Below is a small trained network, with its code and all its weights. Each question gives an input and a target symbol and asks what happens when units are switched off, that is, made to give their printed mean instead of their output.

import numpy as np


def w(rows, s, z=0):
    codes = np.array(rows[::2]) - 128.0
    scale = np.full(codes.shape[1], s)
    scale[-1] = z or s
    return codes * scale


def norm(h):
    return h / np.sqrt((h * h).mean(-1, keepdims=True) + 1e-5)


def f(y):
    return np.maximum(y, 0)


def softmax(a):
    e = np.exp(a - a.max(-1, keepdims=True))
    return e / e.sum(-1, keepdims=True)


def log_softmax(a):
    a = a - a.max(-1, keepdims=True)
    return a - np.log(np.exp(a).sum(-1, keepdims=True))


def net(x, mask):
    ids = ['γδεζηθλμξπστφψω'.index(c) for c in x.split()]
    T = len(ids)
    res = E[ids] + P[:T]
    u = 0
    for l in range(2):
        q, k, v = (norm(res) @ M[l].T for M in (Q, K, V))
        z = softmax(np.where(np.tri(T) > 0, q @ k.T / 3**0.5, -1e9)) @ v
        res = res + np.where(mask[u], z, O[l][:, -1]) @ O[l][:, :-1]
        u += 1
        y = f(norm(res) @ A[l][:, :-1].T + A[l][:, -1])
        res = res + np.where(mask[u : u + 8], y, B[l][:, -1]) @ B[l][:, :-1]
        u += 8
    return log_softmax(norm(res)[-1] @ U[:, :-1].T + U[:, -1])


Q, K, V, O, A, B = {}, {}, {}, {}, {}, {}
E = w([
[80,207,133,111],'γ',
[93,225,143,145],'δ',
[168,123,136,166],'ε',
[79,204,127,109],'ζ',
[146,137,74,174],'η',
[107,118,95,8],'θ',
[136,142,145,187],'λ',
[154,109,66,164],'μ',
[102,155,108,147],'ξ',
[84,209,140,183],'π',
[135,161,134,195],'σ',
[104,152,129,69],'τ',
[116,184,116,202],'φ',
[147,185,139,209],'ψ',
[84,177,114,82],'ω',
],0.012)
P = w([
[165,125,108,116],'0',
[93,195,251,96],'1',
[67,155,91,128],'2',
[155,205,101,119],'3',
[99,78,184,137],'4',
[63,148,93,112],'5',
[159,203,104,111],'6',
[115,64,167,127],'7',
],0.015)
Q[0] = w([
[241,238,123,15],'L0H1',
[254,39,233,189],'L0H1',
[49,130,129,74],'L0H1',
],0.0088)
K[0] = w([
[150,254,176,82],'L0H1',
[67,103,164,122],'L0H1',
[148,107,92,101],'L0H1',
],0.016)
V[0] = w([
[46,146,142,166],'L0H1',
[144,153,17,167],'L0H1',
[3,35,142,48],'L0H1',
],0.0081)
O[0] = w([
[113,144,86,97,144],'L0H1',
[62,154,112,128,202],'L0H1',
[138,170,154,9,2],'L0H1',
],0.011,0.0061)
A[0] = w([
[154,101,134,152,77],'L0N1',
[187,80,6,108,21],'L0N2',
[136,164,100,158,136],'L0N3',
[221,176,99,147,51],'L0N4',
[192,184,204,150,123],'L0N5',
[80,57,254,136,254],'L0N6',
[149,110,146,106,73],'L0N7',
[100,77,183,199,60],'L0N8',
],0.014,0.0024)
B[0] = w([
[129,114,114,76,140],'L0N1',
[172,177,248,159,139],'L0N2',
[163,153,114,54,245],'L0N3',
[153,117,153,219,166],'L0N4',
[64,65,135,170,189],'L0N5',
[103,133,236,177,253],'L0N6',
[165,129,99,83,149],'L0N7',
[138,117,146,56,240],'L0N8',
],0.016,0.0058)
Q[1] = w([
[252,116,89,148],'L1H1',
[134,147,137,153],'L1H1',
[51,114,95,139],'L1H1',
],0.022)
K[1] = w([
[8,198,243,215],'L1H1',
[180,156,140,121],'L1H1',
[195,35,95,114],'L1H1',
],0.013)
V[1] = w([
[148,162,83,220],'L1H1',
[2,147,72,73],'L1H1',
[29,20,127,97],'L1H1',
],0.01)
O[1] = w([
[202,155,87,216,217],'L1H1',
[9,213,88,119,255],'L1H1',
[23,2,47,54,135],'L1H1',
],0.0086,0.0038)
A[1] = w([
[110,131,254,109,224],'L1N1',
[99,114,83,56,105],'L1N2',
[161,113,113,122,4],'L1N3',
[110,39,146,179,174],'L1N4',
[125,235,171,100,161],'L1N5',
[169,22,196,133,43],'L1N6',
[75,128,171,82,75],'L1N7',
[81,69,180,56,66],'L1N8',
],0.014,0.0018)
B[1] = w([
[49,163,222,196,254],'L1N1',
[89,36,87,94,181],'L1N2',
[141,81,142,108,131],'L1N3',
[158,8,133,115,179],'L1N4',
[173,102,70,31,235],'L1N5',
[41,228,146,109,175],'L1N6',
[170,169,235,162,189],'L1N7',
[252,186,97,121,179],'L1N8',
],0.015,0.0088)
U = w([
[167,160,103,98,63],'γ',
[201,188,80,134,131],'δ',
[63,88,236,169,197],'ε',
[156,157,99,89,65],'ζ',
[195,149,124,168,87],'η',
[169,169,197,37,134],'θ',
[127,19,159,137,54],'λ',
[146,168,191,150,252],'μ',
[9,115,75,128,164],'ξ',
[145,194,67,139,90],'π',
[146,41,104,208,133],'σ',
[155,51,127,37,189],'τ',
[117,162,53,239,149],'φ',
[176,84,109,209,118],'ψ',
[112,134,124,59,55],'ω',
],0.014,0.0043)

Each question gives the input, a string of symbols that net reads in full, and the target symbol t.
The units are the heads (3 rows each of Q, K, V and O) and the neurons (one row each of A and B). Each row of codes is followed by its name. A weight is (code - 128) times the scale printed after its matrix; where a second scale follows, it is the last column's (O, A, B and U).
mask holds one flag per unit, layer by layer, with each layer's heads first. A switched-off unit (its flag False) gives its mean, the last column of its rows in O or B, instead of its output. The means were averaged over made-up inputs and are rounded, as every weight is.
A unit's drop is (log p(t) with every unit on - log p(t) with that unit switched off) / (log p(t) with every unit on - log p(t) with every unit switched off).
The circuit of an input: a set's keep is (log p(t) with only the set's units on - log p(t) with every unit switched off) / (log p(t) with every unit on - log p(t) with every unit switched off). Starting from the 12 units with the biggest drops (on a tie, the unit counted first), units are removed one at a time, each time the one whose removal leaves the highest keep (on an exact tie, the one counted first), for as long as the keep stays at least 0.8.
units of the circuit, in order: the units of the circuit, biggest drop first
unit that matters most: the unit with the biggest drop
k most important neurons: the k neurons with the biggest drops, biggest first
top k neurons in layer l: the k neurons of layer l with the biggest drops, biggest first
input ω ζ τ σ λ γ ξ τ, target μ: units of the circuit, in order -> L1N1, L1N8
input λ ξ σ π σ σ, target λ: units of the circuit, in order -> L1N4, L1H1
input φ δ τ ξ τ ζ, target φ: units of the circuit, in order -> L0N6, L0H1, L1H1
input τ θ τ ξ ξ σ, target τ: 4 most important neurons -> L0N5, L0N6, L0N3, L0N7
input σ ξ θ, target σ: units of the circuit, in order -> L0H1, L1H1
input φ σ σ ξ ξ γ, target φ: top 2 neurons in layer 0 -> L0N6, L0N5
input ξ ξ δ, target ξ: top 2 neurons in layer 0 -> L0N8, L0N6
input ξ θ γ, target ξ: top 2 neurons in layer 0 -> L0N6, L0N8
input τ ε φ τ ξ φ, target τ: most important neuron -> L0N5
input σ φ θ φ φ φ, target σ: units of the circuit, in order -> L0H1, L1H1, L1N4
input ξ π ξ ζ ψ φ, target ξ: units of the circuit, in order -> L0H1, L0N6, L0N8, L1H1
input ξ σ δ ξ δ δ, target ξ: top 2 neurons in layer 0 -> L0N6, L0N8
input τ ξ φ ψ ξ, target μ: top 3 neurons in layer 1 -> L1N8, L1N1, L1N7
input τ ξ ω φ, target φ: unit that matters most -> L0N4
input φ γ θ, target φ: 2 most important neurons -> L0N6, L0N5
input φ θ φ τ ξ σ, target φ: units of the circuit, in order -> L0H1, L1N1
input τ λ σ ξ, target ξ: top 3 neurons in layer 0 -> L0N6, L0N5, L0N3
input ξ τ φ, target ξ: units of the circuit, in order -> L0H1, L0N8, L1H1, L0N6
input τ τ ξ, target τ: top 2 neurons in layer 0 -> L0N5, L0N6
input τ θ τ, target τ: unit that matters most -> L0N5
input τ π φ τ ξ ξ τ ξ, target θ: 2 most important neurons -> L1N5, L0N5
input θ θ δ, target θ: 2 most important neurons -> L1N5, L0N6
input φ ξ ξ θ ξ ψ, target φ: 2 most important neurons -> L0N6, L0N2
input μ η ξ, target μ: 3 most important neurons -> L0N2, L0N5, L0N6
